Each row is followed by its class.
45  44  -19  31  -19  12  8  -2  38  -9  -67  20  -31  35  -16  -15  -20  -14  31  -9  8  -17  -13  -20  58  -22  32  -24  5  26  -14  -28  29  20  -9  12  -6  12  -13  75  -11  -21
Q845
41  48  0  18  -4  10  -3  1  32  -20  -77  27  -19  31  -15  -16  -15  4  20  8  1  -31  5  -9  52  -31  22  -22  10  22  -15  -25  14  12  -19  9  1  14  -16  58  -2  -10
Q30
19  25  -16  15  -15  -24  23  -13  10  -8  -34  -7  -20  3  -11  -14  -31  -3  14  26  -4  18  9  -35  17  -35  61  25  48  4  7  0  16  8  -18  25  32  -13  3  114  24  -27
Q432
30  18  -23  5  -19  -35  0  3  4  3  -7  -9  -23  11  -6  2  -22  -5  13  32  -17  18  10  -31  40  -51  64  23  39  -27  16  -1  -11  -20  -16  27  20  -14  9  100  18  1
Q161
18  38  -8  21  2  -2  -1  -10  18  -6  -57  11  -9  45  -3  -19  -34  2  11  4  15  -38  5  19  56  -36  9  7  -6  13  -13  -15  18  5  -34  -7  2  15  -26  36  -37  -5
Q947
15  40  -6  17  5  -4  -6  -5  30  -13  -65  13  -42  43  -6  -10  -32  6  37  24  3  -30  4  5  62  -48  1  3  -12  9  -5  -18  27  9  -39  -8  13  16  -23  51  -40  2
Q630
27  17  -10  8  -26  -31  17  -7  16  3  -1  1  -6  12  2  -18  -43  12  -4  28  -22  13  -3  -25  27  -30  56  30  69  -15  15  -11  14  2  -13  20  28  -20  -5  92  9  -28
Q761
40  49  -27  28  -4  9  -8  5  18  -14  -62  11  -19  42  -17  -3  -18  -10  41  0  2  -14  -3  -18  68  -24  30  -14  12  22  -15  -13  9  11  -25  24  11  19  -5  72  -13  -12
Q161
24  45  -15  44  1  5  18  -18  29  -6  -57  22  -11  29  3  -11  -20  7  20  10  -4  -17  0  -1  57  -43  7  16  12  -6  -39  -21  35  19  -25  -5  20  14  -22  71  -40  0
Q579
9  14  3  3  -9  -40  3  -1  -5  8  5  -16  2  -2  -1  13  -34  1  17  33  -10  -5  7  -7  10  -15  66  23  31  16  13  -17  -21  -3  -12  17  9  7  -5  100  -7  -15
Q947
21  48  -8  42  2  4  18  -10  23  -7  -58  17  -11  33  -1  -10  -25  7  21  13  -7  -15  8  6  55  -38  1  24  7  -4  -27  -19  32  20  -24  -13  18  18  -25  70  -35  7
Q579
20  23  -7  -6  -24  -39  -3  2  38  6  -9  3  -29  10  3  1  -40  1  -5  37  -18  18  1  -26  40  -28  59  33  57  -11  26  0  1  7  -16  12  23  -26  -7  81  18  -24
Q966
33  39  16  19  -3  -5  -17  10  30  -16  -76  28  -26  33  -5  -9  -27  12  21  16  -14  -38  7  6  66  -37  1  -8  -15  10  -9  -31  17  16  -16  -14  5  21  -14  57  -2  3
Q30
23  39  -4  25  -8  9  -1  11  33  -11  -66  18  -25  43  -9  -5  -23  -3  28  9  -6  -30  23  15  64  -30  6  1  -4  13  -14  -30  33  28  -10  -13  3  17  -16  67  -4  15
Q714
8  43  -17  17  3  -2  3  -10  33  -18  -61  1  -27  38  -7  -14  -27  -4  39  20  8  -28  6  8  57  -35  -7  6  9  11  -23  -16  26  6  -31  -15  14  8  -29  49  -36  0
Q579
49  46  -8  22  -11  11  -7  1  27  -18  -71  4  -22  38  -21  -9  -17  -5  31  11  -5  -28  -16  6  58  -8  5  -34  13  15  -13  -25  13  14  -15  6  0  24  -8  63  -11  -10
Q761
24  25  -11  10  -13  -28  30  -14  -1  1  -33  2  -26  11  5  -4  -17  2  9  29  -2  25  6  -38  16  -35  62  25  42  -5  5  -1  18  12  -18  30  21  1  3  109  -1  -24
Q630
5  6  -20  -5  -18  -46  -8  4  2  10  -7  -26  -6  -4  -8  16  -29  -7  21  56  -6  0  10  -19  25  -15  60  23  33  12  4  -20  -10  -1  5  2  6  9  2  102  -11  -2
Q714
24  14  -27  5  -12  -31  16  -9  9  0  -9  5  -23  5  -5  8  -20  1  2  30  -13  11  5  -28  42  -51  70  22  41  -30  4  -3  1  -10  -8  30  26  -7  12  111  10  -3
Q997
23  18  -13  2  -19  -42  23  -9  12  7  -3  -7  -26  15  -5  7  -25  11  1  36  -16  9  12  -25  36  -46  62  25  41  -28  0  -9  1  -16  -8  11  21  -21  16  95  5  3
Q257
50  48  -11  20  -7  12  -10  5  32  -11  -69  7  -21  44  -21  -5  -11  -4  22  8  11  -21  -10  -3  63  -12  24  -17  17  11  -13  -21  16  10  -17  1  -2  12  -12  62  -12  -11
Q966
38  46  -5  39  -4  3  2  -13  32  -2  -55  27  -26  34  -5  -15  -21  5  9  4  3  -18  4  16  63  -41  -2  13  -2  -3  -25  -39  26  34  -16  -17  -9  26  -13  63  -35  7
Q845
23  14  -27  3  -14  -37  15  -9  4  6  -5  4  -22  14  -2  12  -31  -1  -2  29  -13  11  0  -30  44  -52  62  28  33  -28  9  -1  0  -17  -12  24  31  -12  8  101  -1  -2
Q997
29  21  1  6  -23  -46  -3  -4  34  10  9  5  -16  22  2  -20  -49  1  -5  40  -20  26  6  -19  28  -24  63  36  44  5  26  -6  18  11  -14  10  27  -16  -20  81  8  -29
Q845
26  26  -5  6  -18  -43  22  -9  9  -7  -41  20  -23  4  6  -7  -23  11  -4  27  -14  10  12  -39  22  -49  60  31  42  0  6  -3  18  8  -17  25  26  -17  5  99  15  -22
Q30
30  16  -20  5  -19  -30  15  -6  18  5  -12  7  -23  12  -3  0  -30  8  2  23  -13  18  4  -29  43  -34  67  21  42  -24  11  0  10  1  -10  14  19  -15  12  101  -9  -6
Q459
41  49  -12  28  -4  13  4  1  23  -9  -68  17  -12  38  -21  -13  -21  -8  18  -4  3  -26  -9  1  43  -16  27  -15  7  26  -14  -12  12  7  -14  16  -3  8  -20  59  -11  -11
Q947
32  16  -12  10  -17  -37  26  -4  -12  12  7  4  -6  13  0  3  -25  -3  -13  24  -17  6  -8  -13  23  -39  73  36  20  -24  17  -8  -5  -23  -15  20  23  -16  2  92  2  4
Q947
23  43  -5  46  2  -6  15  -14  32  -3  -49  17  -12  32  0  -7  -27  12  24  20  -15  -16  9  3  62  -47  6  26  1  -5  -26  -18  36  20  -28  -11  24  21  -20  70  -38  1
Q579
21  26  -13  15  -14  -32  32  -11  1  3  -27  13  -11  11  1  -8  -29  5  -5  14  -5  10  5  -29  20  -28  71  33  38  9  9  6  10  2  -17  37  22  -13  -6  97  10  -22
Q947
11  41  -8  12  6  8  -2  -5  23  -8  -72  6  -40  43  -6  -12  -27  -2  40  13  11  -24  6  8  65  -39  5  -10  -4  1  -11  -18  21  8  -36  -6  -1  25  -11  58  -45  -4
Q630
27  19  -22  -1  -20  -38  6  -2  0  -6  -5  -3  -30  11  -1  1  -28  0  9  34  -15  18  -2  -34  35  -45  66  33  38  -20  19  -2  -8  -17  -21  31  32  -19  6  93  16  -8
Q161
47  44  -11  17  -6  8  -3  2  27  -23  -72  2  -22  36  -24  -7  -16  4  35  22  -2  -34  -8  6  62  -8  4  -31  11  19  -16  -24  8  10  -15  6  -1  27  -8  61  -10  -5
Q761
36  48  -20  42  -2  9  8  -10  14  -9  -55  23  -18  33  -4  -8  -23  11  17  -5  1  -10  1  -5  67  -47  10  17  11  -5  -25  -26  16  29  -26  10  4  23  -3  63  -28  -7
Q161
28  16  -19  6  -14  -32  -2  -2  18  12  -13  0  -28  7  -2  10  -16  4  1  36  -14  10  9  -24  51  -41  65  25  40  -34  13  -8  -8  -21  -18  17  19  -9  13  98  7  -1
Q966
25  21  -17  8  -18  -37  25  -13  9  3  -37  5  -35  7  4  2  -18  2  10  34  -11  25  -2  -45  19  -40  63  26  35  -1  3  3  21  12  -16  27  23  -10  7  108  -6  -24
Q630
26  18  -20  23  -15  -25  20  -8  11  8  -9  0  -16  0  -11  0  -25  -5  3  33  -17  13  11  -33  41  -48  72  22  31  -27  18  -3  5  -18  -21  29  29  -7  13  112  15  -1
Q432
40  47  -14  50  2  4  2  -14  13  -11  -50  15  -20  40  -8  -11  -25  6  21  11  -7  -19  4  4  64  -54  2  22  11  -1  -24  -24  22  22  -24  1  11  30  -12  69  -30  2
Q161
34  41  -6  45  3  0  3  -14  21  3  -55  21  -21  41  -2  -7  -23  6  16  16  -8  -17  4  8  60  -53  3  19  -3  -8  -20  -24  34  25  -30  -13  11  30  -13  69  -48  2
Q630
27  27  -20  8  -22  -26  23  -15  19  -8  -27  7  -37  12  -4  -21  -25  1  13  21  -1  21  -1  -32  19  -34  64  24  50  3  2  -12  16  8  -10  24  16  -19  -6  104  19  -28
Q845
29  41  -13  51  2  8  -3  -8  21  3  -55  20  -1  45  -4  -12  -25  14  11  16  1  -24  18  17  63  -39  3  17  -1  4  -31  -31  39  24  -18  -12  6  35  -20  57  -43  9
Q714
34  56  -5  52  -1  2  2  -7  31  -8  -61  13  -19  50  -14  1  -30  23  18  22  -14  -28  9  19  59  -39  -8  10  4  6  -35  -22  24  24  -18  -22  7  22  -19  60  -30  9
Q257
33  36  -6  27  -1  1  -15  5  39  -15  -54  18  -28  44  -15  10  -29  9  35  20  -19  -33  11  12  66  -37  -9  -1  0  14  -17  -24  15  23  -5  -14  4  21  -19  66  0  7
Q997
22  27  4  2  -12  -41  3  -2  27  14  -3  12  2  14  2  1  -49  3  -6  19  -25  9  1  -15  28  -20  71  30  38  15  20  4  -4  6  -18  22  28  -19  -10  81  10  -31
Q947
32  43  -10  50  5  5  8  -20  25  -6  -57  12  -15  32  -13  -14  -31  5  13  20  1  -26  7  8  61  -45  -3  12  4  3  -25  -25  32  20  -24  -10  11  29  -11  67  -37  2
Q432
32  13  -29  4  -19  -32  22  -7  7  6  3  8  -18  10  -6  12  -20  -4  -2  33  -18  13  -3  -34  42  -52  67  25  34  -32  8  -7  -3  -12  -5  24  22  -9  9  104  15  4
Q997
19  42  1  24  -8  0  -11  16  39  -20  -65  14  -22  31  -2  5  -23  8  38  21  -18  -28  10  9  59  -19  -10  0  -10  10  -13  -22  22  18  -14  -19  11  11  -28  59  4  10
Q579
21  25  -3  5  -9  -37  16  -16  11  -7  -48  16  -29  -1  6  -12  -23  17  -7  37  -16  10  17  -35  24  -57  60  31  40  -11  1  -1  13  -1  -18  27  29  -10  9  99  10  -19
Q30
38  47  -12  28  2  17  -4  1  32  -12  -75  4  -12  29  -30  -13  -27  -9  32  11  4  -22  -7  -10  63  -10  30  -26  4  23  -11  -15  17  11  -14  9  7  21  -5  72  -7  -15
Q432
40  44  -20  21  -7  10  -16  -3  31  -14  -65  5  -22  46  -22  -3  -26  0  34  12  11  -24  -4  -10  62  -6  8  -25  12  32  -15  -13  18  14  -14  -3  -5  24  -13  58  -32  -12
Q459
27  21  -16  14  -18  -29  23  -7  4  11  -1  9  -8  8  -3  2  -18  -6  -7  23  -16  4  8  -18  29  -42  79  28  30  -18  18  -2  -8  -18  -19  30  14  -10  -1  95  19  1
Q947
13  19  -4  -1  -17  -53  5  5  6  9  0  -28  -10  3  -8  30  -36  0  13  54  -23  7  20  -19  16  -17  55  25  42  7  10  -7  -10  2  2  1  16  -1  12  100  -15  -2
Q257
19  9  1  2  -24  -38  -2  2  -3  5  -5  -29  -11  -2  -3  17  -25  5  30  41  -17  2  13  -16  10  -10  43  11  48  5  14  -24  -15  2  -6  12  4  14  12  109  -7  -20
Q761
26  47  1  29  -7  4  1  7  41  -11  -66  13  -28  54  -9  8  -31  15  34  8  -16  -31  21  12  65  -25  0  -5  3  16  -21  -21  26  28  -10  -20  2  13  -7  57  -9  0
Q257
25  22  -7  -12  -25  -37  3  4  20  -4  5  -6  -12  12  -1  -5  -39  -11  11  30  -15  21  0  -32  29  -24  69  24  63  7  19  -4  -9  13  -13  26  25  -22  -9  97  27  -23
Q161
14  11  2  -16  -19  -47  -5  9  0  2  -12  -8  -6  -10  3  17  -32  -5  10  46  -21  1  5  -22  18  -22  69  23  31  4  16  -18  -15  3  -5  0  17  -1  11  101  -2  -17
Q30
16  40  0  30  -6  10  11  8  34  -18  -65  18  -27  28  0  -3  -18  5  38  5  -8  -20  20  5  57  -20  -3  -2  3  4  -16  -24  23  26  -14  -6  4  17  -23  70  1  7
Q579
23  23  -26  6  -18  -32  19  -11  5  -13  -32  -1  -33  6  0  -8  -27  5  19  23  -7  21  -1  -48  29  -40  63  28  53  1  0  0  4  7  -14  41  25  -15  5  107  18  -30
Q161
22  23  -21  7  -19  -25  13  -14  17  -11  -35  4  -37  10  -2  -1  -29  15  15  27  -5  16  5  -36  22  -29  51  21  46  5  2  3  11  10  -13  18  21  -14  0  100  0  -20
Q459
16  21  -2  -10  -16  -39  4  -4  26  3  -8  4  -19  9  10  -2  -47  8  -6  29  -12  13  -7  -25  42  -25  70  37  58  -8  20  -8  7  5  -18  15  36  -27  -5  88  8  -32
Q966
16  39  -4  16  0  4  -6  -4  32  -7  -65  9  -41  45  -7  -15  -27  0  36  18  7  -25  5  6  65  -42  3  -8  -3  3  -10  -20  26  11  -35  -7  -1  21  -17  55  -41  -4
Q630
30  26  -16  14  -22  -41  26  -8  16  9  -21  -5  -26  16  -8  13  -23  6  -7  41  -18  15  14  -29  38  -33  62  21  42  -15  0  8  6  -4  -3  16  14  -11  12  98  -1  4
Q257
3  43  -8  17  5  -4  -7  -10  36  -15  -64  4  -28  34  -1  -14  -30  8  40  26  6  -26  7  5  64  -37  -3  3  -3  5  -22  -14  23  4  -38  -9  16  16  -28  48  -37  -4
Q579
5  44  -6  19  3  -1  -8  -9  39  -14  -63  8  -27  35  -2  -14  -27  2  35  17  4  -27  14  6  62  -40  -2  5  5  4  -17  -14  29  3  -38  -9  20  10  -26  51  -34  -2
Q579
14  18  -8  -10  -21  -43  21  -8  24  7  -2  6  -25  6  11  -2  -43  -9  2  31  -19  21  -11  -31  29  -40  67  32  51  -6  17  -5  13  18  -16  14  28  -25  -5  100  -3  -25
Q630
21  39  -11  23  4  -6  -17  -10  17  -19  -59  5  -40  49  -6  -16  -36  13  43  16  6  -27  1  -3  71  -44  3  6  -3  13  -13  -17  14  -2  -40  6  21  20  -18  50  -30  -11
Q161
34  43  -14  18  -8  12  4  -1  33  -11  -78  12  -23  37  -18  -11  -17  -5  27  4  18  -28  -5  -5  63  -17  22  -26  2  26  -27  -28  22  18  -7  7  -7  16  -15  63  -14  -5
Q714
30  13  -8  -8  -17  -43  15  0  -1  3  -3  14  -8  10  3  -8  -16  6  -6  31  -13  7  11  -27  32  -56  76  28  31  -31  11  -18  3  -20  -25  18  30  -19  13  96  9  -2
Q30
40  50  -6  16  -13  9  -3  4  35  -12  -67  13  -30  40  -16  -15  -28  -13  26  2  4  -20  -23  -1  67  -12  24  -21  -2  19  -12  -29  23  18  -7  -2  -5  14  -11  68  -14  -14
Q845
26  12  -27  3  -18  -32  10  -3  10  2  -6  1  -16  8  -9  12  -24  1  4  34  -15  5  4  -30  36  -54  65  25  32  -25  9  -6  -2  -16  -8  20  24  -13  4  101  11  0
Q997
34  40  -13  43  2  6  2  -15  17  6  -63  27  -16  37  3  -6  -20  11  10  8  0  -13  -2  2  60  -45  3  16  -2  -8  -31  -26  30  28  -26  -11  6  28  -9  64  -53  -4
Q630
20  45  -13  14  -3  3  5  -13  36  -19  -66  19  -57  44  -8  -21  -34  -2  34  13  8  -31  -12  8  75  -42  8  -1  -14  8  -15  -28  26  4  -28  -8  9  11  -16  56  -34  2
Q845
24  44  -13  36  3  -3  -1  -11  26  -5  -53  23  6  24  4  0  -15  10  9  12  -1  -19  10  10  60  -27  1  22  10  -1  -35  -23  26  29  -24  -17  15  19  -21  57  -39  7
Q579
38  38  -1  22  -14  10  -2  5  33  -23  -78  8  -39  38  -14  -3  -19  9  37  18  -12  -39  3  15  61  -20  -17  -20  7  11  -17  -29  15  17  -9  -10  -7  20  -10  68  -4  7
Q761
28  36  -8  23  -3  2  -4  4  17  -16  -60  14  -36  48  0  -8  -33  9  41  1  -6  -18  3  -5  76  -28  6  1  2  11  -15  -23  17  18  -17  5  9  20  -5  64  -6  -13
Q161
41  44  -9  51  -1  15  16  -10  18  -6  -55  20  0  38  -12  -16  -27  8  10  2  2  -19  0  10  59  -35  15  11  4  -3  -27  -28  33  26  -24  -10  15  19  -12  76  -26  1
Q432
12  24  -26  14  -15  -27  19  -15  12  -4  -36  3  -23  9  -2  -9  -16  2  16  25  7  6  18  -29  34  -42  55  21  45  5  -14  -15  14  8  -15  27  18  0  -4  110  16  -11
Q714
22  20  -18  -7  -10  -33  20  -19  17  -8  -25  5  -27  10  -2  -1  -36  8  -1  33  -11  14  -7  -31  31  -45  63  32  45  -8  -2  3  9  6  -6  22  34  -19  0  100  11  -23
Q997
29  23  -17  18  -23  -24  23  -14  8  -7  -44  1  -29  2  -1  -7  -27  16  6  28  -20  13  0  -34  23  -32  45  23  53  -9  0  -4  14  4  -10  32  25  -7  11  107  7  -26
Q761
29  46  3  33  -6  1  -1  10  38  -15  -57  14  -29  53  -9  8  -34  20  35  12  -18  -35  19  11  66  -22  -14  -7  1  21  -20  -29  25  27  -7  -17  1  19  -11  52  -3  1
Q257
24  28  -26  4  -16  -35  12  -7  9  -15  -31  -3  -38  12  -6  -3  -21  4  22  31  -8  23  9  -36  29  -39  58  27  51  3  7  6  -4  5  -21  38  23  -13  4  99  26  -22
Q161
9  15  -12  1  -22  -44  5  -7  26  12  -8  2  -7  9  7  -11  -48  3  -10  37  -13  13  10  -29  34  -39  71  41  49  0  18  -1  23  6  -8  14  28  -22  -12  83  12  -23
Q714
28  24  -13  20  -14  -27  29  -29  20  -6  -30  -3  -29  0  -9  -12  -28  3  12  30  -7  13  2  -42  22  -43  59  22  50  6  -3  -5  17  8  -15  30  29  -9  8  113  20  -36
Q432
37  43  -1  34  -2  -6  -10  -12  22  -9  -62  32  -3  32  2  -5  -14  13  -7  27  -4  -33  24  15  54  -52  -5  18  -1  2  -26  -27  22  23  -30  -19  8  28  -16  49  -34  12
Q30
32  41  4  31  -4  5  -14  11  36  -12  -70  21  -35  42  -9  0  -25  21  25  10  -6  -32  5  11  78  -17  4  5  1  3  -6  -28  22  18  -16  -13  3  16  -15  61  -10  1
Q966
19  9  -6  0  -23  -55  -9  9  12  10  1  -21  -23  -2  -4  16  -40  -12  22  45  -22  14  6  -21  14  -21  55  28  25  10  24  -16  0  3  1  0  16  -5  7  104  -16  -16
Q845
21  40  -6  16  4  -6  3  -5  14  -8  -51  5  -10  57  -14  -27  -37  -2  22  3  16  -37  0  21  54  -36  9  6  2  17  -14  -17  18  -3  -35  -8  7  6  -29  47  -32  -4
Q947
33  17  -17  8  -21  -38  19  -7  9  10  -5  3  -33  12  -2  -1  -23  -6  3  31  -15  20  2  -21  35  -44  71  29  22  -26  16  -12  8  -13  -12  15  21  -13  11  103  -3  0
Q845
32  21  -9  20  -17  -29  9  -4  12  2  -7  -8  -16  8  -15  -6  -23  -6  4  39  -12  14  12  -24  29  -40  60  14  32  -18  19  -5  6  -14  -22  25  28  -5  5  106  19  -2
Q432
35  40  12  33  0  3  -8  5  29  -16  -66  29  -20  38  -2  -14  -26  16  19  17  -17  -39  22  8  57  -53  -4  0  -10  5  -9  -32  28  14  -21  -12  6  24  -19  52  -6  6
Q30
22  41  -5  31  4  10  -11  -4  33  -6  -68  6  -32  49  -8  -14  -27  15  30  12  20  -30  20  7  70  -36  5  -4  7  2  -11  -19  18  -3  -41  0  4  23  -25  50  -42  -3
Q966
